Here is a tiny trained network, its code and every weight. The questions are about switching its units off for an input and a class, where a switched-off unit gives its printed mean instead of its output.

import numpy as np


def w(rows, s, z=0):
    codes = np.array(rows[::2]) - 128.0
    scale = np.full(codes.shape[1], s)
    scale[-1] = z or s
    return codes * scale


def norm(h):
    return h / np.sqrt((h * h).mean(-1, keepdims=True) + 1e-5)


def f(y):
    return np.maximum(y, 0)


def log_softmax(a):
    a = a - a.max(-1, keepdims=True)
    return a - np.log(np.exp(a).sum(-1, keepdims=True))


def net(x, mask):
    res = np.array(x, float).reshape(1, 8) / 4 @ E
    u = 0
    for l in range(3):
        y = f(norm(res) @ A[l][:, :-1].T + A[l][:, -1])
        res = res + np.where(mask[u : u + 5], y, B[l][:, -1]) @ B[l][:, :-1]
        u += 5
    return log_softmax(norm(res)[-1] @ U[:, :-1].T + U[:, -1])


A, B = {}, {}
E = w([
[149,92,129,123,148,129,164],'x0',
[208,100,140,94,98,167,106],'x1',
[215,196,43,45,106,4,254],'x2',
[115,156,120,141,119,147,101],'x3',
[92,210,152,158,88,142,91],'x4',
[128,127,178,130,106,125,184],'x5',
[125,82,101,84,161,102,106],'x6',
[80,185,144,128,58,86,76],'x7',
],0.0052)
A[0] = w([
[12,174,139,164,98,105,44,140],'0.n0',
[188,106,169,162,180,166,159,172],'0.n1',
[90,152,106,149,137,134,52,213],'0.n2',
[139,198,43,65,153,53,141,72],'0.n3',
[116,215,156,170,229,2,33,8],'0.n4',
],0.006,0.0013)
B[0] = w([
[176,102,108,89,206,100,161,251],'0.n0',
[116,189,247,76,67,114,247,195],'0.n1',
[53,171,180,18,93,163,171,210],'0.n2',
[230,145,189,254,106,140,219,254],'0.n3',
[104,123,65,94,127,163,144,197],'0.n4',
],0.0045,0.0047)
A[1] = w([
[115,160,40,70,116,129,166,4],'1.n0',
[105,87,158,122,156,255,48,153],'1.n1',
[138,113,146,85,79,119,87,216],'1.n2',
[52,71,33,156,193,40,254,230],'1.n3',
[19,118,202,116,108,107,216,140],'1.n4',
],0.0059,0.0023)
B[1] = w([
[94,99,125,207,150,83,173,154],'1.n0',
[133,131,105,128,125,69,163,225],'1.n1',
[241,179,96,111,212,177,124,160],'1.n2',
[76,254,61,196,97,183,74,254],'1.n3',
[121,156,105,49,87,162,89,211],'1.n4',
],0.0082,0.0063)
A[2] = w([
[93,47,211,160,170,122,28,190],'2.n0',
[55,115,253,67,118,133,51,254],'2.n1',
[155,226,97,182,101,148,114,229],'2.n2',
[211,95,143,95,78,119,101,107],'2.n3',
[161,156,164,27,249,196,168,124],'2.n4',
],0.0068,0.0018)
B[2] = w([
[154,162,113,218,115,58,129,154],'2.n0',
[168,135,126,111,141,81,185,186],'2.n1',
[81,6,159,107,185,126,80,254],'2.n2',
[100,201,105,94,50,164,111,156],'2.n3',
[111,69,73,126,147,149,108,208],'2.n4',
],0.011,0.0083)
U = w([
[196,184,156,245,136,2,212,239],'0',
[92,101,131,88,140,130,134,148],'1',
[59,55,105,101,72,126,128,10],'2',
[93,110,129,103,94,124,143,192],'3',
[116,133,144,107,139,148,124,137],'4',
[118,193,110,145,78,212,93,155],'5',
[102,110,183,115,130,142,148,4],'6',
],0.0076,0.0012)

Each question gives the input, the list of numbers given to net, and the class t.
The units are the neurons (one row each of A and B). Each row of codes is followed by its name. A weight is (code - 128) times the scale printed after its matrix; where a second scale follows, it is the last column's (A, B and U).
mask holds one flag per neuron, layer by layer. A switched-off neuron (its flag False) gives its mean, the last column of its row in B, instead of its output. The means were averaged over made-up inputs and are rounded, as every weight is.
A unit's drop is (log p(t) with every unit on - log p(t) with that unit switched off) / (log p(t) with every unit on - log p(t) with every unit switched off).
The circuit of an input: a set's keep is (log p(t) with only the set's units on - log p(t) with every unit switched off) / (log p(t) with every unit on - log p(t) with every unit switched off). Starting from the 12 units with the biggest drops (on a tie, the unit counted first), units are removed one at a time, each time the one whose removal leaves the highest keep (on an exact tie, the one counted first), for as long as the keep stays at least 0.8.
units of the circuit, in order: the units of the circuit, biggest drop first
top k neurons: the k neurons with the biggest drops, biggest first
top k neurons in layer l: the k neurons of layer l with the biggest drops, biggest first
drop when u is switched off: that unit's drop, to one decimal
input [2,4,-8,-8,1,6,5,5], class 0: units of the circuit, in order	2.n0; 2.n1
input [-6,5,-8,-4,-2,-7,-6,3], class 0: top 2 neurons	1.n3; 2.n0
input [-8,-5,-8,1,-2,-2,-3,-7], class 0: units of the circuit, in order	2.n0; 1.n3; 2.n2
input [5,-2,-8,4,7,-4,2,-6], class 0: units of the circuit, in order	2.n0; 1.n3; 2.n2
input [1,1,-7,-6,-2,-5,-5,3], class 0: units of the circuit, in order	1.n3; 2.n0
input [-2,-8,4,3,-4,-7,8,5], class 5: units of the circuit, in order	1.n3
input [2,2,-7,-4,-3,-4,0,7], class 0: units of the circuit, in order	2.n0; 1.n3
input [-7,-7,-8,-6,2,8,7,4], class 0: top 2 neurons	2.n1; 2.n0
input [-3,4,-8,-3,2,2,1,-5], class 0: top 4 neurons	2.n0; 1.n3; 2.n2; 2.n1
input [-2,-7,3,-2,-5,5,3,-5], class 5: top 2 neurons in layer 2	2.n1; 2.n4
input [-4,2,3,-7,0,-3,-6,4], class 6: top 2 neurons in layer 2	2.n2; 2.n4
input [2,-1,-4,8,5,1,-5,5], class 1: drop when 2.n1 is switched off	0.2
input [-2,-8,3,-4,-5,4,3,7], class 5: drop when 2.n3 is switched off	-0.1
input [-7,-8,-1,1,-2,0,8,-1], class 5: drop when 1.n3 is switched off	0.6
input [-2,4,-1,-6,8,4,-4,-2], class 1: top neuron	0.n3
